Below are the code and all the weights of a small trained network. Each question names an input and a class and asks about switching units off, where a switched-off unit gives its printed mean instead of its output.

import numpy as np


def w(rows, s, z=0):
    codes = np.array(rows[::2]) - 128.0
    scale = np.full(codes.shape[1], s)
    scale[-1] = z or s
    return codes * scale


def norm(h):
    return h / np.sqrt((h * h).mean(-1, keepdims=True) + 1e-5)


def f(y):
    return np.maximum(y, 0)


def log_softmax(a):
    a = a - a.max(-1, keepdims=True)
    return a - np.log(np.exp(a).sum(-1, keepdims=True))


def net(x, mask):
    res = np.array(x, float).reshape(1, 2) / 4 @ E
    u = 0
    for l in range(2):
        y = f(norm(res) @ A[l][:, :-1].T + A[l][:, -1])
        res = res + np.where(mask[u : u + 12], y, B[l][:, -1]) @ B[l][:, :-1]
        u += 12
    return log_softmax(norm(res)[-1] @ U[:, :-1].T + U[:, -1])


A, B = {}, {}
E = w([
[134,148,114,9],'x0',
[144,26,204,175],'x1',
],0.011)
A[0] = w([
[110,136,61,67,143],'L0N1',
[61,79,87,226,175],'L0N2',
[189,133,132,219,113],'L0N3',
[162,200,97,51,54],'L0N4',
[167,254,82,246,165],'L0N5',
[114,146,200,90,191],'L0N6',
[203,170,126,165,6],'L0N7',
[50,57,132,27,195],'L0N8',
[201,103,154,83,120],'L0N9',
[83,91,4,154,86],'L0N10',
[187,182,119,96,67],'L0N11',
[126,156,213,142,124],'L0N12',
],0.0095,0.0011)
B[0] = w([
[73,123,144,154,199],'L0N1',
[78,110,155,37,219],'L0N2',
[127,136,254,112,200],'L0N3',
[99,162,187,98,219],'L0N4',
[212,74,53,158,254],'L0N5',
[161,140,144,192,165],'L0N6',
[186,189,95,89,147],'L0N7',
[124,87,34,124,209],'L0N8',
[204,126,90,204,176],'L0N9',
[242,74,118,131,171],'L0N10',
[105,153,144,141,173],'L0N11',
[82,161,88,130,158],'L0N12',
],0.009,0.0071)
A[1] = w([
[81,170,104,96,92],'L1N1',
[240,107,98,155,210],'L1N2',
[173,89,119,92,72],'L1N3',
[163,189,144,172,104],'L1N4',
[248,158,21,144,234],'L1N5',
[157,91,89,125,118],'L1N6',
[94,151,137,120,4],'L1N7',
[4,136,96,159,92],'L1N8',
[127,154,184,240,134],'L1N9',
[100,82,127,46,138],'L1N10',
[203,85,78,114,146],'L1N11',
[188,53,52,133,173],'L1N12',
],0.011,0.0026)
B[1] = w([
[71,140,137,75,161],'L1N1',
[193,127,3,121,227],'L1N2',
[168,106,82,186,162],'L1N3',
[134,67,96,198,139],'L1N4',
[154,43,165,177,251],'L1N5',
[101,125,105,179,172],'L1N6',
[147,149,120,108,135],'L1N7',
[123,190,72,79,146],'L1N8',
[47,178,182,104,159],'L1N9',
[154,146,99,188,158],'L1N10',
[254,108,102,193,207],'L1N11',
[252,172,21,165,227],'L1N12',
],0.0095,0.011)
U = w([
[223,95,2,174,254],'0',
[59,199,34,43,32],'1',
[62,86,194,137,3],'2',
],0.013,0.00098)

Each question gives the input, the list of numbers given to net, and the class t.
The units are the neurons (one row each of A and B). Each row of codes is followed by its name. A weight is (code - 128) times the scale printed after its matrix; where a second scale follows, it is the last column's (A, B and U).
mask holds one flag per neuron, layer by layer. A switched-off neuron (its flag False) gives its mean, the last column of its row in B, instead of its output. The means were averaged over made-up inputs and are rounded, as every weight is.
A unit's drop is (log p(t) with every unit on - log p(t) with that unit switched off) / (log p(t) with every unit on - log p(t) with every unit switched off).
most important unit: the unit with the biggest drop
k most important neurons: the k neurons with the biggest drops, biggest first
k most important neurons of layer l: the k neurons of layer l with the biggest drops, biggest first
drop when u is switched off: that unit's drop, to one decimal
input [1,-4], class 1: 3 most important neurons -> L0N4, L0N1, L0N9
input [8,0], class 1: 3 most important neurons of layer 0 -> L0N5, L0N4, L0N10
input [8,-2], class 1: most important unit -> L0N5
input [0,6], class 2: 3 most important neurons of layer 0 -> L0N5, L0N10, L0N8
input [-3,1], class 2: 2 most important neurons -> L0N3, L1N12
input [8,-1], class 1: 2 most important neurons -> L0N5, L0N4
input [0,7], class 2: 2 most important neurons of layer 0 -> L0N5, L0N10
input [-8,1], class 2: 2 most important neurons of layer 1 -> L1N12, L1N9
input [-1,5], class 2: drop when L0N5 is switched off -> 0.7
input [0,8], class 2: drop when L1N2 is switched off -> 0.1
